Each row of numbers stands for one element and depends on some of the facts below. Use the named rows to name the rest.

Some rows with their names:
daskol: [-13   4  -1  -1   1 -13   5   8   1  -6   7   1 -10   4   4   2  10  -2
 -13   5  -5   8  -4   2   4   7   6   3   6   4  -5   1]
plibu: [ -1  -3   2   3  -7  -4  -1   9  11  10   0 -11   1  -3  10   3   2 -19
  -4  -5  -6  -6   1  -3  -4   4  -8   5   7   5   3   1]
klotre: [  8  19  14  -3  11  -5  -1  -3  -4  -1   5   8  17 -15  -4  -3  -4   7
  -8  -6  -1  -5   0  10   2   2   9   1   0  -1   3   4]
pegres: [-1  5 -2 -6 -1 -7  3  8 -4 -5 10  3  1 -1  3  3  8  0 -7  5  0  1 -5  0
  4 -1  6  5  8  1 -7  2]
trupir: [ -6  -7  10   7  -7 -11   2  11  17  11  -5 -15  -2  -2   8   4  -3 -14
  -7   1 -10   1   0   3  -9   6  -4   7  11   8   6   2]
tebrem: [  5   4  11  -2   3   6  -7 -11 -12   7 -17  15  15  -8  -7  -4 -13  13
  -2   3   2  -6   6   8  -5  -3  -5  -3 -14  -7  -1   0]
grapo: [  1  -4   2   1  -8  -3   0  10  11  10   2 -10   1  -4   9   2   2 -20
  -3  -5  -8  -6   0  -4  -5   2  -9   4   7   5   3   1]
brapla: [ -2  -3 -11  -3   5   6   0  -9 -12 -11   7   7  -7  14  -7   1   6  25
   6  11  18   7  -6  -3   7 -10  13  -5  -3  -4 -12  -2]
seve: [-2  4 -1 -5 -1 -7  2  8 -6 -4  8  3  1 -2  4  4  6  2 -5  8  0  2 -5  2
  2 -3  9  7 10  1 -8  2]
brerem: [ -2  -6   1   0  -6  -6   2  13   9  10   2  -9  -1  -2   9   0   4 -18
  -4  -6  -9  -4   1  -3  -4   2 -11   4   7   3   1   3]
troplavu: [  1  -2 -12  -1   5   5   1  -9 -12 -16   6   5  -7  12 -11   3   8  24
   4   6  17   7  -7  -3  10 -11  12  -7  -2  -4 -12  -1]
maklus: [ -1 -10  -6   1   2   6  -2  -3  -2  -2  -4  -7  -8   9  -3   2 -11   5
  15   1   0   3   1  -9   2   3   0   2   0   2   3  -2]
tregal: [  6  11  17   3  -5   0  -5   0   4  16  -6   5  21 -16   6   0 -11  -8
   3  -7  -9 -11   7  11 -15   0  -6   6  -7  -4  12   1]
nesta: [  1  -9  -2  -2   1   2  -2  -3  -2   2 -11  -3  -6   3  -6  -1   0   3
  -9   6   4   0  -1  -7   4   2  -5  -2   3   4  -9   0]
breski: [-2 -7 -8  5 -1  8  4 -1 10  1  5 -9 -5  8  2 -3  5  2  9 -2  4  2  0 -4
  2 -5 -2 -4 -3  1  7 -1]
dulobrek: [ -9   1   0  -7   6 -11   5  12  -9  -3  11   1  -2   1   3  -2   9   5
  -8   3  -1   2  -5   0   6   0   3   5   8   0 -10   4]
klizuk: [  1  -4   0   2  -9  -3   2  10  13   9   1  -9  -1  -3   9   0   3 -21
  -4  -3  -8  -5   1  -3  -5   3  -8   5   6   4   3   0]
kedon: [  1  -8  -5  -1  -3   4  -2  -4  -2   1 -12   1  -6   4  -5   0   0   1
  -8   8   4   1  -1  -6   2   2  -4  -2   0   4  -8  -2]

There are 2 kinds of fact about the elements: γ, ζ.
γ: points at; ζ: is of sort
[babraple] γ kibre
[babraple,gadru,likol,sturar] γ plibrin
[babraple,tregal] γ plutra
[babraple,dukem,mistun,trafleflom] γ doto
[babraple] γ sofin
[babraple,lostor,tekle] γ sestam
[babraple,nipe,viplo] γ stuplu
[babraple,dukem,flidun,tebrem] γ begros
[dritim] γ sufluk
[dritim,zafe] γ kolor
[dritim] γ doza
[dritim,trobriflel] γ ruletren
[dritim,pefli,viplo] γ kubragen
[dritim,tekle] γ zedren
[dritim] γ maklus
[dritim] γ seve
[dritim,kozul,zafe] γ dastal
[dukem,klotre] γ natru
[dukem] γ sige
[fetrol,gasenul,rones] γ daskol
[fetrol,radu] γ regraris
[fetrol,sturar,viplo] γ beni
[flabral] γ skobro
[flabral,fleplur,radu] γ beges
[flabral,pefli] γ nozer
[flabral,mistun,tresi] γ vugugrus
[fleplur,gaskun,klotre,trafleflom] γ skedevon
[fleplur] γ mukli
[fleplur] γ gurim
[fleplur,mistun] γ bigil
[fleplur] γ drote
[fliban,pefli] γ nokek
[fliban,kozul,rones] γ trupir
[fliban] γ grabo
[flidun] γ breku
[flidun,trubros,viplo] γ dulobrek
[flidun,sturar] γ luden
[flidun,gasenul,kozul] γ stozusti
[flidun,gaskun] γ trevok
[flidun,tekle] γ zilo
[flidun,mistun] γ pliton
[gadru] γ steron
[gadru,nipe] γ fletik
[gadru,radu] γ vezizun
[gasenul,rones] γ zemun
[gasenul,vostur] γ skarok
[gasenul,merur,nipe,zulan] γ braskur
[gaskun,mistun] γ plige
[gaskun,mistun] γ tabun
[groska] γ klubran
[klotre,skovu] γ zali
[klotre] γ zumol
[klotre] γ brukon
[klotre,trubros] γ nesta
[kozul] γ skatu
[kozul] γ brizes
[likol,pefli,sibrek] γ skoskal
[likol] γ meflo
[likol,merur] γ sofibro
[likol] γ plobrar
[likol] γ rapaklas
[likol] γ skidran
[likol,pefli,skovu] γ klonel
[likol,tregal] γ bipos
[lostor] γ nutris
[lostor,nipe,rones] γ nutren
[lostor,vostur] γ gribra
[lostor] γ zugrom
[lostor] γ ruflas
[merur,skovu] γ sididri
[merur] γ stutuk
[merur] γ grozem
[merur,tekle] γ flilen
[mistun] γ deka
[mopem,trafleflom,tresi] γ flurer
[nipe,plupes,rones] γ skeri
[pefli,sturar] γ floklo
[pefli] γ bremo
[plupes,radu,tresi] γ silimik
[plupes] γ zimo
[plupes] γ breski
[plupes,rones] γ graflistu
[plupes] γ klizuk
[plupes,tresi] γ nazel
[plupes,radu] γ drebi
[radu,skovu,tebrem] γ zadra
[radu,sturar] γ nufam
[rones] γ stota
[sibrek] γ troplavu
[sibrek] γ laskek
[sibrek,skovu] γ druto
[sturar,tresi] γ gede
[tebrem,zafe] γ setran
[tebrem] γ buskon
[tekle] γ vafla
[tekle] γ flofos
[trafleflom] γ pliflo
[tregal,zafe] γ plogak
[tregal] γ brapla
[tresi] γ stepluba
[tresi] γ fleplil
[trobriflel,zafe] γ ratrus
[trobriflel] γ toplos
[trobriflel] γ dumi
[trubros] γ plogrus
[trubros] γ klate
[trubros] γ dutis
[trubros] γ fedubrek
[viplo] γ brerem
[vostur] γ stestul
[vostur] γ plibu
[zulan] γ loda
ζ g <- babraple,beni,bigil,bremo,breski,brukon,druto,fetrol,floklo,gede,grozem,nazel,plutra,reka,skatu,stestul,zugrom
ζ d <- beges,doza,dritim,flabral,gaskun,lostor,maklus,mukli,nufam,plogil,sibrek,skidran,skoskal,stutuk,sufluk,tabun,toplos,tresi,viplo,zadra,zimo
ζ b <- begros,bipos,braskur,brerem,buskon,drebi,drote,dutis,fedubrek,flurer,grapo,gribra,klizuk,klubran,laskek,meflo,mistun,mopem,natru,plibu,plobrar,ratrus,regraris,ruflas,ruletren,sestam,sididri,skedevon,sofin,stuplu,tregal,trobriflel,trupir,zemun,zulan
ζ f <- brapla,brizes,doto,droflem,dukem,fleplur,flidun,flilen,groska,kolor,kozul,luden,nutren,silimik,steron,stota,troplavu
ζ a <- breku,daskol,dulobrek,dumi,fleplil,fletik,gasenul,graflistu,gurim,kibre,klotre,loda,merur,nipe,nokek,nozer,pefli,pegres,plibrin,pliflo,plige,pliton,plogak,plupes,radu,rapaklas,rones,setran,seve,skarok,skobro,skovu,stepluba,sturar,tekle,trevok,vugugrus,zali,zedren,zumol
ζ e <- dastal,fliban,klonel,niflos,nutris,plogrus,skeri
ζ c <- deka,flofos,gadru,grabo,kedon,klate,kubragen,likol,nesta,sige,sofibro,stozusti,tebrem,trafleflom,trubros,vafla,vezizun,vostur,zafe,zilo

Rows to name:
No name comes twice in this set of rows, the named rows included.
[  7   7  16   2   6  -4  -1   0  15  15  -6  -6  15 -16   0 -10 -11 -14
  -4 -14  -8 -11   7   6  -6   8  -7   1  -3   2  14   3] => mistun
[  5   7  21   5  -6  -6  -4   2   9  16 -11   1  21 -15   5   0 -16  -6
   2  -3 -11  -7   6  16 -18   0   0   7  -4  -2  15   1] => trobriflel
[ 1  6 -4 -7 -1 -4  3  6 -1 -4 11  2  2 -2  4  1  6 -4 -6  6  3 -2 -3 -2
  5  0  9  5  8  3 -7 -1] => pliflo
[ 10  16  14   2   3 -10   3   4 -15 -10   2  16  16 -19  -6   0   0  12
  -7  -8 -11   2  -4  16  -1 -11   6   3   2  -8   1  13] => pefli
[  6  -5   3  -1  -1  -2   2   7  19  11   1 -19   3  -7   5  -3  -1 -22
  -7  -9  -1  -9   0  -8   1   7  -6   2  12  10   5   1] => skedevon
[  6   2   9   3  17   4  -4 -15   2   2 -10  -6   3  -4 -12  -9 -24   9
  10 -12   0   0   5   0   4  11   3  -4  -8   2  15   0] => gaskun
[ -2  -8  -1   2  -7  -9   5  16  11   6  -1  -7  -6  -4   7  -3   5 -20
  -5  -6 -12   0   1  -1  -2   2 -12   2   7   2   1   5] => regraris
[  1   3  12   2   6   1  -4 -10  -5   5 -19   9   6  -7 -12  -6 -11  12
  -9   0  -2   0   5   7  -2   3  -3  -4  -9  -2   1   2] => trubros
[ 12   7   6  -3   1   9  -5 -17   8   7 -17  10  13 -12 -10 -10 -17  -1
  -5   4   8  -9   8   3  -2   5   4  -6 -13   2   6  -7] => trafleflom
[ -7   5  12   7  12  -3  -3 -17  -8  -4 -10  11   5   6 -13  -2 -11  41
   3  13  12  13  -1  18  -3  -4  22  -5 -11  -6   3  -2] => kozul
[  0   7  12   4   0   4  -8 -15   0   5 -21  11   6  -5  -8  -1 -11   7
  -9   2   0  -1   6   7  -6   7  -1  -5 -13   0   4  -4] => vostur
[  7   7   2   3  16   0   1 -18  -4 -12  -3  11   2  -2 -20  -9  -5  28
   1  -1  14   7  -1   9   9  -6  17 -11 -10  -5   1   1] => fleplur
[  1  -8  -5   5   1   7   4   0   5   0   5 -10  -3   6  -1  -1   5   5
   9  -4   3   2  -2  -4   2  -8  -3  -3  -1   0   5   4] => bremo

Now the same elements, written a new way:
Some elements and their rows:
klotre: [ -3  -4  25  -3   3  -9  10  -4  -8   4  -5   6   8  -6   3  -7   2   0
 -10   1  -1  -4  -9   6  12  -2]
stepluba: [  6  -2  23  11   4   3  21  -1  -1   5  -2   2   1   2  -3  -6  18   1
  -7  -5  -5  -4 -14   9  -3   1]
ruflas: [-1  5 -5 -4 -3  6 -3  2 -3 -3 -4 -1  5  4 -4  5 -6 -2 15  0 -1  5 12 -9
  1 10]
flilen: [  2   7 -23   0  -9   4 -13  -1  12  -1  11  -1 -11  -3   0   0   2  -1
 -14   3  -2  -3  -3   0   0 -24]
grapo: [-3  4 -4  0  0  5 -7  2 -3  1 -5  0 12  5 -8  3 -4 -1 17  0 -4  6  6 -8
 -5  5]
zedren: [ 8 -2 19 12  4  2 18 -5  0  4 -1  1  3  1 -3 -7 18  1  1 -5 -3 -3 -9  7
 -3  1]
pliton: [  6  -1  18  11   0   5  31  -4   0   3  -5   0  -2   1   4  -7  10  -2
 -34  -2  -4  -3 -11   7  -3   2]
groska: [ -5   8 -30  -8  -6  -8 -23  -3   6   1  10   1 -13 -10   3   1  -7   1
 -14   4  -2  -3   3   2   9 -24]
tresi: [-11 -12 -10 -20   0 -16 -25  11   2  -5   5  -5 -14  -9   6   6 -16   1
   6  -1   9  -6   3   6   7  -8]
merur: [ 0 -3 21 -1  7 -6  7 -6 -7  9  1 10  7 -2  2 -4  5  5 -2  3 -1 -6 -5  3
 14 -4]
dumi: [  8  -1  19  13   4   4  16  -4   0   5  -2   1   1   0  -4  -7  18   1
   4  -5  -3  -3 -11   7  -4   3]
skoskal: [ -2 -13   4  -1  -3  -5 -26   2   9  -9  10  -2 -11   2  -2   4 -12  -3
  20  -3   9  -3   2  -1   1  -4]
ratrus: [  0   7 -17   4   0  12  -6  -2  -2   3 -10  -2   5   3  -1   3 -14  -3
  -3  -1  -6   7  12  -8  -6   7]
plige: [ 6 -2 24  3 -1  4 26 -1 -1  0 -3  2 -3 -2 -2 -4 13 -4 -6 -3  1 -6 -7  5
  4  4]
klizuk: [-4  6 -7  0  1  5 -4  3 -3  2 -5 -1 11  6 -7  3 -5  1 13 -1 -4  6  4 -6
 -6  5]
sididri: [ -4   3   0   1   1   6 -11   0  -4   1  -4   5  12   7  -6   3 -13   0
  18   2  -5   5   6  -9  -2   4]
luden: [  1   5 -15  -3  -9  -5 -12   1  12  -9  18  -2 -16  -6  -6   2  16   2
   4  -1   3  -3   4   2   2 -15]
zugrom: [ -6   6  15  -2   8   6   7   2  -3  -3  -7  -2  13   7 -14   2   7  -1
  13  -2  -2   8   3  -6 -10  18]

Rows to name:
No name comes twice in this set of rows, the named rows included.
[  2  -1  12  -7   5  -7  20  -1  -6   5   5   5  -1  -7   6   0  16   9
 -11   3   4  -8   2   4  15   5] => nipe
[-19   6  21 -13   6 -19   3  -2 -10 -10  -1  -1  18   0  -6   0   8   1
  -3   4   2  12   9  -9   3  25] => babraple
[-12   4 -12 -20  -1  -2  -9   7 -10   0 -10   2   5  -7   4   6 -23   1
   2   3   0   3  13  -4  13   3] => mopem
[11 -1 16  5  2  5 26  1  2  3  2  1 -7 -1  0 -2 22  4 -9 -3  1 -6 -4  7
  1  5] => daskol
[-10 -13  -5 -15   0 -16 -30   6   2  -5   6  -1 -12  -7   4   5 -20  -1
  11  -1  10  -6   6   2   9  -6] => flabral
[ -3 -11   1  -3  -2  -9 -16   6   8  -9  11  -7 -13  -1  -1   4  -2  -1
  13  -4  10  -3   3   1  -3  -1] => nufam
[ -4 -10   2   2   0  -9 -23   3   8  -6  12  -5  -3   2  -5   1  -4  -2
  19  -1   6  -2  -5   1  -8  -6] => zadra
[ -6   6  -9  -8  -1   7   0   9  -6   3 -11  -2  10   3  -6   2 -15  -2
   6   0  -6   4  -2  -2  -5  -4] => flurer
[-1 -9 28  7  8 -9  0 -8 -9  6 -1 12  2 -1  2 -5 -1  2  0  0 -3 -1 -5  8
 14 -2] => skovu
[ -9   2  -8 -10   1  -7 -19  -3 -10  -2  -4   3   5  -4   1   5 -15   1
  16   1   1   8  23  -9  12  11] => tregal
[  0   6  -9 -10  -1  12  -2   3  -3   3  -2   2  11   3  -3   8  -8   3
  11   6   2  -1  12 -13   4   6] => braskur

The same elements again, as new rows of numbers:
Known rows:
bremo: [-2  2 -5 -1 -7 -4 -4 -1  6  1  7 -1  0  2  6  2 -8 -2 -2 -2 -3 -1 -2 -1
  3  0 -3]
fleplur: [-5 -1 -3 16 -8  1 -1  6 -4  1 -4 -1 -2 -4 12  8 -8  1 -2  2 -1 -1 -4 -2
 -2 11 25]
fletik: [13  2 -1 -4 19 -4 -3 -1 -3 -1 -4 -1 -2 -1 -3 -3 30 -3  4  1  3  1 -4  0
  4 -2 -3]
brukon: [-5  2 -4 -1 -8 -4 -4 -1  3  2  4 -1 -1  6  5  2 -7 -3 -2 -2 -3 -1 -1 -1
  4  1 -3]
kubragen: [-4 -1 -4  2 -9 -5  8 -1 11  0  1 -1  4 -6 -3  4 -7 -2 -3  3 -3  2  5 -1
 -2 -1 -3]
viplo: [ 0 -1 -4  0 -8 -4 19 -1 -4 -1 -3  2 -2 -1  1 -4 -8 -2 -3 -2 -3 10 -4 13
 -1 -2  6]
kedon: [-7 -1 -4  1 -9 -5  0 -1  8  1 -2 -1  2 -6 -2  2 -6  4 -2  3 -4  0  5 -2
 -2 -2 -4]
flidun: [-6  0 -2 12 -8  1 13  3 -4  0 -3  7  1  8 -3  9 -8  5 -2  1 -4 -2 -2  0
 -2  6 33]
ratrus: [ 1 -1 10 -3 -8 15  3 -1 -1  3 15 -1  4 -6 -3 -3 -6  1 -2 -2 -3 -2  0 -2
 -1  0 -4]
toplos: [-4 -1 -4 -4 -3 -4 -2 -1  1  3 -3 -1 -1 -1 -3 -3 -7 -3 -2 -3 -4  1  6  4
 -2 -2 -4]
skedevon: [-5  0  8 -1 -7 10 -4 -1 -4  3  9 -1 -2 -5 -2 -4 -8 11 -2 -2 -3 -1  1 -2
 -1  1 -3]
zali: [ 3  0 -3 -4 20 -5 -3  0 -4 -1 -3 -1 -2  5 -3 -4 19 -3  7  0 14 -1 -3 -1
  3 -1 -4]
reka: [-3  2 -3 -2 -7 -4 -4 -1  4  0  4 -1 -1  4  7  3 -8 -3 -2 -2 -3 -2 -2 -1
  3  0 -3]
steron: [-5 -1 -2  3 -7 -2 -4  6 12 -2 -4 -1  6 -6  2  6 -4  3 -2 -1 -4 -2 12 -1
 -2  3  9]
flurer: [-5 -2 23  2 -8 16 -4  0 -3  1  6  0 -2 -6 12 -5 -7  3 -2 -3 -4 -1 -3 -2
 -1 -1 -3]
tebrem: [-6  2 -3 10 -8 -5 25 -1 -3 -2 -4  6 -2  7 -3  1 -8 -2 -2  5 -3  4 -3  6
 -2  1 16]
dastal: [22 -1  2 -3  2  1 -3 -1 -1 -1  5 -1  3 16 -4  9 -6 -3 -1 -3 -1 -1 -4 -1
 -2  4 -3]
luden: [-6 -1 -2  3 -8 -1 -3  6 12 -1 -4  0  7 -6  0  7 -4  3 -2 -1 -4 -1 13 -2
 -2  2 12]

Name these rows:
No name comes twice in this set of rows, the named rows included.
[-6 -1 -2 12 -7  2  8  5 -4 -2 -4  3  1 -5  3 11 -7 -2 -3  3 -4 -1 -5 -2
 -1  9 21] => groska
[-5  2 -2  6 -7 -3 -4  5  5 -1 -4 -1  1 -3 -2  2 -7 14 -2 -2 -4 -1 18 -2
 -2  3 19] => doto
[-6 -1 -4  7 -8  3 -4  7 11 -1 -4 -1  6 -5 14 10 -1 -1 -2  0 -4 -1  6 -1
 -2  2  9] => silimik
[-4 -1 -2  8 -5 -5 -4  0 -3  0 -2  0 -2 -6 31 -1 -9 -2 -2  0 -2  4 -3  2
 -1 -2  5] => tresi

